Below are the code and all the weights of a small trained network. Each question names an input and a class and asks about switching units off, where a switched-off unit gives its printed mean instead of its output.

import numpy as np


def w(rows, s, z=0):
    codes = np.array(rows[::2]) - 128.0
    scale = np.full(codes.shape[1], s)
    scale[-1] = z or s
    return codes * scale


def norm(h):
    return h / np.sqrt((h * h).mean(-1, keepdims=True) + 1e-5)


def f(y):
    return y / 2 * (1 + np.tanh(0.7978845608 * (y + 0.044715 * y**3)))


def log_softmax(a):
    a = a - a.max(-1, keepdims=True)
    return a - np.log(np.exp(a).sum(-1, keepdims=True))


def net(x, mask):
    res = np.array(x, float).reshape(1, 6) / 4 @ E
    u = 0
    for l in range(2):
        y = f(norm(res) @ A[l][:, :-1].T + A[l][:, -1])
        res = res + np.where(mask[u : u + 12], y, B[l][:, -1]) @ B[l][:, :-1]
        u += 12
    return log_softmax(norm(res)[-1] @ U[:, :-1].T + U[:, -1])


A, B = {}, {}
E = w([
[23,38,192,52,83,14,204],'x0',
[30,99,15,162,18,168,119],'x1',
[134,131,118,119,120,101,115],'x2',
[127,131,137,139,121,135,133],'x3',
[171,211,53,113,97,114,253],'x4',
[126,132,119,117,127,124,121],'x5',
],0.0069)
A[0] = w([
[246,230,24,194,74,102,195,98],'0.n0',
[108,128,48,189,40,173,35,141],'0.n1',
[112,113,88,122,60,120,213,38],'0.n2',
[129,140,142,57,99,85,213,23],'0.n3',
[92,124,49,171,24,173,71,50],'0.n4',
[63,32,143,117,114,77,155,172],'0.n5',
[155,151,185,63,164,46,238,56],'0.n6',
[134,237,150,109,143,62,250,141],'0.n7',
[1,51,112,155,114,71,212,70],'0.n8',
[203,139,168,110,197,113,80,3],'0.n9',
[76,102,109,127,61,70,106,32],'0.n10',
[133,130,35,128,74,132,205,86],'0.n11',
],0.0073,0.0049)
B[0] = w([
[45,177,239,60,65,163,165,254],'0.n0',
[111,93,113,220,183,52,160,248],'0.n1',
[104,131,90,77,150,120,254,152],'0.n2',
[121,64,65,228,189,60,158,157],'0.n3',
[120,65,51,150,148,108,140,209],'0.n4',
[190,182,119,74,20,143,105,228],'0.n5',
[167,69,109,187,210,145,119,205],'0.n6',
[178,61,109,158,209,73,121,218],'0.n7',
[123,249,132,75,84,136,49,213],'0.n8',
[133,235,125,142,128,157,34,155],'0.n9',
[159,228,60,147,154,165,109,148],'0.n10',
[107,152,115,74,40,147,158,181],'0.n11',
],0.0079,0.0065)
A[1] = w([
[71,120,71,86,27,175,167,138],'1.n0',
[210,186,145,27,94,131,157,141],'1.n1',
[190,33,191,115,81,116,84,42],'1.n2',
[132,141,106,160,176,195,38,133],'1.n3',
[132,73,111,119,147,39,196,3],'1.n4',
[180,162,120,122,94,98,1,110],'1.n5',
[126,210,141,121,224,149,135,86],'1.n6',
[193,60,174,144,174,131,76,74],'1.n7',
[134,172,185,50,102,118,135,193],'1.n8',
[197,142,220,164,187,102,138,116],'1.n9',
[86,106,159,84,163,152,199,91],'1.n10',
[96,62,28,139,56,106,134,94],'1.n11',
],0.0091,0.0036)
B[1] = w([
[34,177,213,101,55,211,51,255],'1.n0',
[205,60,119,120,202,113,202,233],'1.n1',
[234,80,70,48,152,102,198,156],'1.n2',
[96,80,197,214,175,92,110,195],'1.n3',
[112,104,122,216,168,227,82,165],'1.n4',
[2,164,147,176,77,157,136,224],'1.n5',
[111,114,109,55,65,122,152,178],'1.n6',
[104,178,106,46,46,185,147,206],'1.n7',
[171,123,62,75,173,134,175,235],'1.n8',
[104,150,79,79,38,115,132,236],'1.n9',
[119,188,187,74,116,145,81,143],'1.n10',
[202,70,143,85,130,88,169,220],'1.n11',
],0.0079,0.0062)
U = w([
[56,218,181,162,71,225,44,87],'0',
[215,159,91,19,115,141,188,103],'1',
[201,21,57,245,255,83,149,254],'2',
],0.0093,0.0031)

Each question gives the input, the list of numbers given to net, and the class t.
The units are the neurons (one row each of A and B). Each row of codes is followed by its name. A weight is (code - 128) times the scale printed after its matrix; where a second scale follows, it is the last column's (A, B and U).
mask holds one flag per neuron, layer by layer. A switched-off neuron (its flag False) gives its mean, the last column of its row in B, instead of its output. The means were averaged over made-up inputs and are rounded, as every weight is.
A unit's drop is (log p(t) with every unit on - log p(t) with that unit switched off) / (log p(t) with every unit on - log p(t) with every unit switched off).
The circuit of an input: a set's keep is (log p(t) with only the set's units on - log p(t) with every unit switched off) / (log p(t) with every unit on - log p(t) with every unit switched off). Starting from the 12 units with the biggest drops (on a tie, the unit counted first), units are removed one at a time, each time the one whose removal leaves the highest keep (on an exact tie, the one counted first), for as long as the keep stays at least 0.8.
units of the circuit, in order: the units of the circuit, biggest drop first
most important unit: the unit with the biggest drop
k most important neurons: the k neurons with the biggest drops, biggest first
k most important neurons of layer l: the k neurons of layer l with the biggest drops, biggest first
drop of u: that unit's drop, to one decimal
input [2,-4,1,7,-8,1], class 1: most important neuron -> [1.n2]
input [2,0,4,1,-5,-4], class 1: 4 most important neurons -> [1.n2, 1.n8, 1.n1, 0.n9]
input [1,0,-8,-3,4,6], class 2: 3 most important neurons of layer 0 -> [0.n7, 0.n3, 0.n6]
input [-3,1,3,-7,6,-2], class 0: 2 most important neurons of layer 1 -> [1.n0, 1.n11]
input [-1,2,4,-1,0,-4], class 2: 2 most important neurons -> [0.n1, 0.n4]
input [1,1,7,-5,0,6], class 0: 3 most important neurons of layer 0 -> [0.n7, 0.n10, 0.n8]
input [-3,1,-6,-8,6,-7], class 0: 2 most important neurons -> [0.n0, 1.n0]
input [2,-1,-2,7,-5,8], class 1: 3 most important neurons of layer 1 -> [1.n2, 1.n8, 1.n1]
input [-1,-6,8,0,-1,1], class 0: 2 most important neurons of layer 0 -> [0.n9, 0.n0]
input [-2,1,0,5,4,-7], class 0: 2 most important neurons of layer 0 -> [0.n5, 0.n8]
input [0,2,-5,-7,8,0], class 0: 3 most important neurons -> [0.n0, 1.n0, 0.n5]
input [8,-5,2,4,1,1], class 2: 3 most important neurons of layer 1 -> [1.n0, 1.n4, 1.n6]
input [1,-8,5,-2,5,7], class 2: 2 most important neurons of layer 0 -> [0.n7, 0.n6]
input [0,6,-4,6,8,4], class 0: units of the circuit, in order -> [1.n0]
input [3,-7,-2,-5,-8,-8], class 1: 2 most important neurons -> [1.n2, 1.n0]
input [5,-1,8,-4,-7,3], class 1: 2 most important neurons of layer 1 -> [1.n2, 1.n8]
input [-8,7,4,1,-2,-7], class 2: drop of 0.n1 -> 0.2
input [-5,6,0,5,-1,-2], class 2: drop of 0.n1 -> 0.6
input [-4,-4,-6,-4,0,-4], class 0: drop of 0.n0 -> 0.3
input [-5,-6,-2,-2,-2,8], class 0: most important unit -> 0.n9
